Below are the code and all the weights of a small trained network. Each question names an input and a class and asks about switching units off, where a switched-off unit gives its printed mean instead of its output.

import numpy as np


def w(rows, s, z=0):
    codes = np.array(rows[::2]) - 128.0
    scale = np.full(codes.shape[1], s)
    scale[-1] = z or s
    return codes * scale


def f(y):
    return np.maximum(y, 0)


def log_softmax(a):
    a = a - a.max(-1, keepdims=True)
    return a - np.log(np.exp(a).sum(-1, keepdims=True))


def net(x, mask):
    res = np.array(x, float).reshape(1, 5) / 4 @ E
    y = f(res @ A[0][:, :-1].T + A[0][:, -1])
    res = res + np.where(mask, y, B[0][:, -1]) @ B[0][:, :-1]
    return log_softmax(res[-1] @ U[:, :-1].T + U[:, -1])


A, B = {}, {}
E = w([
[75,178,173,150,212],'x0',
[128,145,178,41,79],'x1',
[144,113,110,90,154],'x2',
[251,150,174,128,153],'x3',
[152,205,69,106,120],'x4',
],0.014)
A[0] = w([
[85,174,113,160,156,118],'N1',
[146,112,92,103,57,54],'N2',
[181,148,119,71,184,147],'N3',
[161,231,26,118,109,98],'N4',
[147,132,94,188,171,57],'N5',
[184,91,66,219,173,27],'N6',
[143,24,152,130,115,243],'N7',
[56,236,157,92,250,81],'N8',
[120,209,125,163,155,251],'N9',
[116,121,62,202,139,174],'N10',
[58,150,54,84,135,172],'N11',
[214,137,178,92,150,134],'N12',
[91,140,102,106,119,70],'N13',
[160,188,166,164,104,91],'N14',
[139,191,90,157,111,39],'N15',
[181,96,25,134,25,197],'N16',
[60,160,79,42,125,153],'N17',
[140,161,80,132,90,131],'N18',
[64,111,86,128,137,89],'N19',
[223,150,154,150,138,69],'N20',
[77,94,108,101,97,23],'N21',
[122,124,192,69,96,173],'N22',
[41,62,85,127,92,167],'N23',
[120,174,207,75,69,216],'N24',
[148,78,81,220,93,74],'N25',
[149,224,97,48,134,144],'N26',
],0.011,0.0013)
B[0] = w([
[133,141,149,67,141,175],'N1',
[157,159,104,40,176,193],'N2',
[155,150,98,156,109,178],'N3',
[174,19,190,202,158,213],'N4',
[90,92,100,121,72,182],'N5',
[35,121,47,89,91,215],'N6',
[212,96,205,176,191,196],'N7',
[155,127,201,49,174,228],'N8',
[93,96,156,112,183,181],'N9',
[84,160,103,66,118,201],'N10',
[145,183,125,181,119,200],'N11',
[92,197,98,186,78,206],'N12',
[201,150,93,145,60,160],'N13',
[105,160,107,118,110,168],'N14',
[127,80,61,162,193,165],'N15',
[151,137,218,50,137,251],'N16',
[111,157,102,175,133,200],'N17',
[175,80,233,158,168,173],'N18',
[128,158,109,191,125,185],'N19',
[141,226,149,160,2,201],'N20',
[112,152,113,141,127,179],'N21',
[82,76,33,167,101,191],'N22',
[158,206,179,168,75,224],'N23',
[64,22,53,93,108,207],'N24',
[148,94,100,70,179,204],'N25',
[99,74,122,154,137,197],'N26',
],0.0072,0.014)
U = w([
[92,214,164,188,33,162],'0',
[107,111,252,2,107,123],'1',
[13,40,45,68,58,2],'2',
[111,15,234,217,120,213],'3',
],0.0086,0.00091)

Each question gives the input, the list of numbers given to net, and the class t.
The units are the neurons (one row each of A and B). Each row of codes is followed by its name. A weight is (code - 128) times the scale printed after its matrix; where a second scale follows, it is the last column's (A, B and U).
mask holds one flag per neuron, in row order. A switched-off neuron (its flag False) gives its mean, the last column of its row in B, instead of its output. The means were averaged over made-up inputs and are rounded, as every weight is.
A unit's drop is (log p(t) with every unit on - log p(t) with that unit switched off) / (log p(t) with every unit on - log p(t) with every unit switched off).
The circuit of an input: a set's keep is (log p(t) with only the set's units on - log p(t) with every unit switched off) / (log p(t) with every unit on - log p(t) with every unit switched off). Starting from the 12 units with the biggest drops (on a tie, the unit counted first), units are removed one at a time, each time the one whose removal leaves the highest keep (on an exact tie, the one counted first), for as long as the keep stays at least 0.8.
units of the circuit, in order: the units of the circuit, biggest drop first
unit that matters most: the unit with the biggest drop
top k neurons: the k neurons with the biggest drops, biggest first
drop of u: that unit's drop, to one decimal
input [-4,7,7,7,-6], class 0: top 2 neurons	(N12 N20)
input [0,-1,6,7,4], class 0: unit that matters most	N20
input [-1,3,-1,3,6], class 3: units of the circuit, in order	(N4 N26)
input [-3,4,-1,-4,7], class 3: units of the circuit, in order	(N4 N18)
input [0,8,-6,7,-5], class 2: units of the circuit, in order	(N24 N22)
input [-8,-8,7,6,7], class 1: top 2 neurons	(N16 N18)
input [1,5,7,-3,-8], class 3: top 2 neurons	(N7 N6)
input [7,-2,-8,7,-7], class 0: units of the circuit, in order	(N20 N4)
input [7,8,-2,1,3], class 2: top 3 neurons	(N24 N22 N16)
input [-4,0,-4,-5,8], class 3: top 2 neurons	(N4 N18)
input [-5,1,8,-6,-5], class 0: top 3 neurons	(N23 N4 N8)
input [4,8,6,0,-6], class 2: top 2 neurons	(N22 N24)
input [-2,8,6,6,8], class 2: top 2 neurons	(N24 N26)
input [2,3,7,-3,0], class 0: top neuron	(N6)
input [2,-4,0,0,2], class 2: top 2 neurons	(N16 N7)
input [5,-7,-5,-8,1], class 0: top 3 neurons	(N23 N11 N24)
input [1,-3,3,-1,4], class 3: top 2 neurons	(N4 N24)
input [4,8,5,5,-8], class 2: top 3 neurons	(N24 N22 N4)
input [-1,0,-8,1,2], class 3: top 2 neurons	(N6 N8)
input [-3,4,7,-4,-8], class 3: unit that matters most	N7
input [3,-7,4,-4,-5], class 2: drop of N10	0.2
input [0,-1,6,-2,6], class 3: drop of N17	0.0
input [-7,1,3,0,1], class 1: drop of N16	0.1
input [1,6,-3,4,5], class 2: drop of N23	0.1
